Below is a small trained network, with its code and all its weights. Each question gives an input and a target symbol and asks what happens when units are switched off, that is, made to give their printed mean instead of their output.

import numpy as np


def w(rows, s, z=0):
    codes = np.array(rows[::2]) - 128.0
    scale = np.full(codes.shape[1], s)
    scale[-1] = z or s
    return codes * scale


def f(y):
    return np.maximum(y, 0)


def softmax(a):
    e = np.exp(a - a.max(-1, keepdims=True))
    return e / e.sum(-1, keepdims=True)


def log_softmax(a):
    a = a - a.max(-1, keepdims=True)
    return a - np.log(np.exp(a).sum(-1, keepdims=True))


def net(x, mask):
    ids = ['γδζθμξφψω'.index(c) for c in x.split()]
    T = len(ids)
    res = E[ids] + P[:T]
    q, k, v = (res @ M[0].T for M in (Q, K, V))
    z = softmax(np.where(np.tri(T) > 0, q @ k.T / 2**0.5, -1e9)) @ v
    res = res + np.where(mask[0], z, O[0][:, -1]) @ O[0][:, :-1]
    y = f(res @ A[0][:, :-1].T + A[0][:, -1])
    res = res + np.where(mask[1:25], y, B[0][:, -1]) @ B[0][:, :-1]
    return log_softmax(res[-1] @ U[:, :-1].T + U[:, -1])


Q, K, V, O, A, B = {}, {}, {}, {}, {}, {}
E = w([
[250,135,211,139],'γ',
[40,135,131,208],'δ',
[153,47,161,109],'ζ',
[171,88,89,227],'θ',
[96,147,193,37],'μ',
[111,64,23,91],'ξ',
[209,168,154,75],'φ',
[94,48,32,100],'ψ',
[103,239,64,131],'ω',
],0.017)
P = w([
[2,113,197,202],'0',
[44,81,204,184],'1',
[65,83,139,139],'2',
[71,120,125,147],'3',
[87,131,158,163],'4',
[105,134,114,119],'5',
[113,134,118,120],'6',
[144,116,133,131],'7',
[123,163,101,117],'8',
[78,246,145,172],'9',
[110,202,71,98],'10',
],0.0056)
Q[0] = w([
[176,254,162,213],'head 0',
[146,230,38,171],'head 0',
],0.0079)
K[0] = w([
[238,135,183,213],'head 0',
[235,110,32,255],'head 0',
],0.0047)
V[0] = w([
[50,2,115,219],'head 0',
[215,52,83,254],'head 0',
],0.0066)
O[0] = w([
[77,164,156,124,253],'head 0',
[254,16,56,138,152],'head 0',
],0.0079,0.0028)
A[0] = w([
[118,53,111,136,133],'neuron 0',
[193,99,97,75,123],'neuron 1',
[108,79,159,134,191],'neuron 2',
[64,200,170,133,219],'neuron 3',
[89,176,145,211,150],'neuron 4',
[156,35,166,118,193],'neuron 5',
[143,89,151,49,157],'neuron 6',
[186,153,137,96,254],'neuron 7',
[141,200,146,198,185],'neuron 8',
[122,140,50,124,208],'neuron 9',
[67,117,116,128,140],'neuron 10',
[160,156,151,100,101],'neuron 11',
[162,145,82,137,107],'neuron 12',
[82,125,103,71,122],'neuron 13',
[190,167,150,113,160],'neuron 14',
[115,82,169,113,200],'neuron 15',
[205,148,144,125,112],'neuron 16',
[46,79,69,132,89],'neuron 17',
[134,105,83,131,183],'neuron 18',
[176,143,87,166,147],'neuron 19',
[186,97,107,61,152],'neuron 20',
[190,170,59,161,109],'neuron 21',
[10,136,96,174,134],'neuron 22',
[115,105,92,195,143],'neuron 23',
],0.013,0.004)
B[0] = w([
[86,187,86,195,174],'neuron 0',
[129,153,129,221,170],'neuron 1',
[97,102,119,81,165],'neuron 2',
[172,175,116,97,238],'neuron 3',
[166,113,93,151,190],'neuron 4',
[130,136,23,105,177],'neuron 5',
[102,118,133,122,166],'neuron 6',
[87,63,212,105,174],'neuron 7',
[152,112,194,97,193],'neuron 8',
[156,138,161,107,222],'neuron 9',
[115,162,122,158,187],'neuron 10',
[126,168,174,185,146],'neuron 11',
[91,150,82,35,168],'neuron 12',
[213,148,174,176,186],'neuron 13',
[86,114,195,197,160],'neuron 14',
[44,144,70,36,165],'neuron 15',
[89,165,152,205,160],'neuron 16',
[149,156,254,217,199],'neuron 17',
[169,90,191,108,180],'neuron 18',
[109,81,78,58,180],'neuron 19',
[186,110,167,174,168],'neuron 20',
[115,144,77,63,199],'neuron 21',
[153,107,178,115,244],'neuron 22',
[110,45,159,147,181],'neuron 23',
],0.0071,0.011)
U = w([
[4,166,70,141,178],'γ',
[100,93,178,135,151],'δ',
[82,172,125,55,172],'ζ',
[94,167,86,143,38],'θ',
[159,109,146,138,114],'μ',
[143,48,95,67,224],'ξ',
[117,91,119,40,104],'φ',
[229,162,114,130,99],'ψ',
[110,132,110,114,3],'ω',
],0.012,0.0045)

Each question gives the input, a string of symbols that net reads in full, and the target symbol t.
The units are the heads (2 rows each of Q, K, V and O) and the neurons (one row each of A and B). Each row of codes is followed by its name. A weight is (code - 128) times the scale printed after its matrix; where a second scale follows, it is the last column's (O, A, B and U).
mask holds one flag per unit, heads first, then neurons. A switched-off unit (its flag False) gives its mean, the last column of its rows in O or B, instead of its output. The means were averaged over made-up inputs and are rounded, as every weight is.
A unit's drop is (log p(t) with every unit on - log p(t) with that unit switched off) / (log p(t) with every unit on - log p(t) with every unit switched off).
The circuit of an input: a set's keep is (log p(t) with only the set's units on - log p(t) with every unit switched off) / (log p(t) with every unit on - log p(t) with every unit switched off). Starting from the 12 units with the biggest drops (on a tie, the unit counted first), units are removed one at a time, each time the one whose removal leaves the highest keep (on an exact tie, the one counted first), for as long as the keep stays at least 0.8.
units of the circuit, in order: the units of the circuit, biggest drop first
unit that matters most: the unit with the biggest drop
k most important neurons: the k neurons with the biggest drops, biggest first
drop of u: that unit's drop, to one decimal
input ξ φ δ δ ζ γ, target δ: 4 most important neurons -> neuron 7; neuron 14; neuron 16; neuron 3
input ω ζ μ μ θ ξ, target δ: units of the circuit, in order -> neuron 17; head 0
input δ θ ω γ, target δ: unit that matters most -> neuron 7
input ξ θ φ, target δ: units of the circuit, in order -> neuron 7; neuron 14
input ψ μ ψ γ ξ, target δ: units of the circuit, in order -> neuron 17; neuron 3
input μ μ μ φ ζ ω ξ ζ, target ζ: units of the circuit, in order -> head 0; neuron 15
input ζ δ δ ζ ψ θ ζ ω ψ, target μ: units of the circuit, in order -> neuron 17; neuron 13
input ω ξ ω ω ψ, target δ: 2 most important neurons -> neuron 17; neuron 3
input ζ ω ω ζ ω, target ψ: 2 most important neurons -> neuron 4; neuron 3
input ψ θ μ, target ζ: drop of head 0 -> 0.4
input ω ω μ μ ω ω ζ μ ψ ξ ζ, target ζ: drop of head 0 -> 0.8
input μ θ ω ω φ γ ψ, target δ: drop of neuron 17 -> 0.3
input ψ θ ω ψ ζ δ ψ ζ ξ ω, target ξ: drop of head 0 -> 0.7
input μ μ θ θ γ φ θ, target ξ: most important neuron -> neuron 19
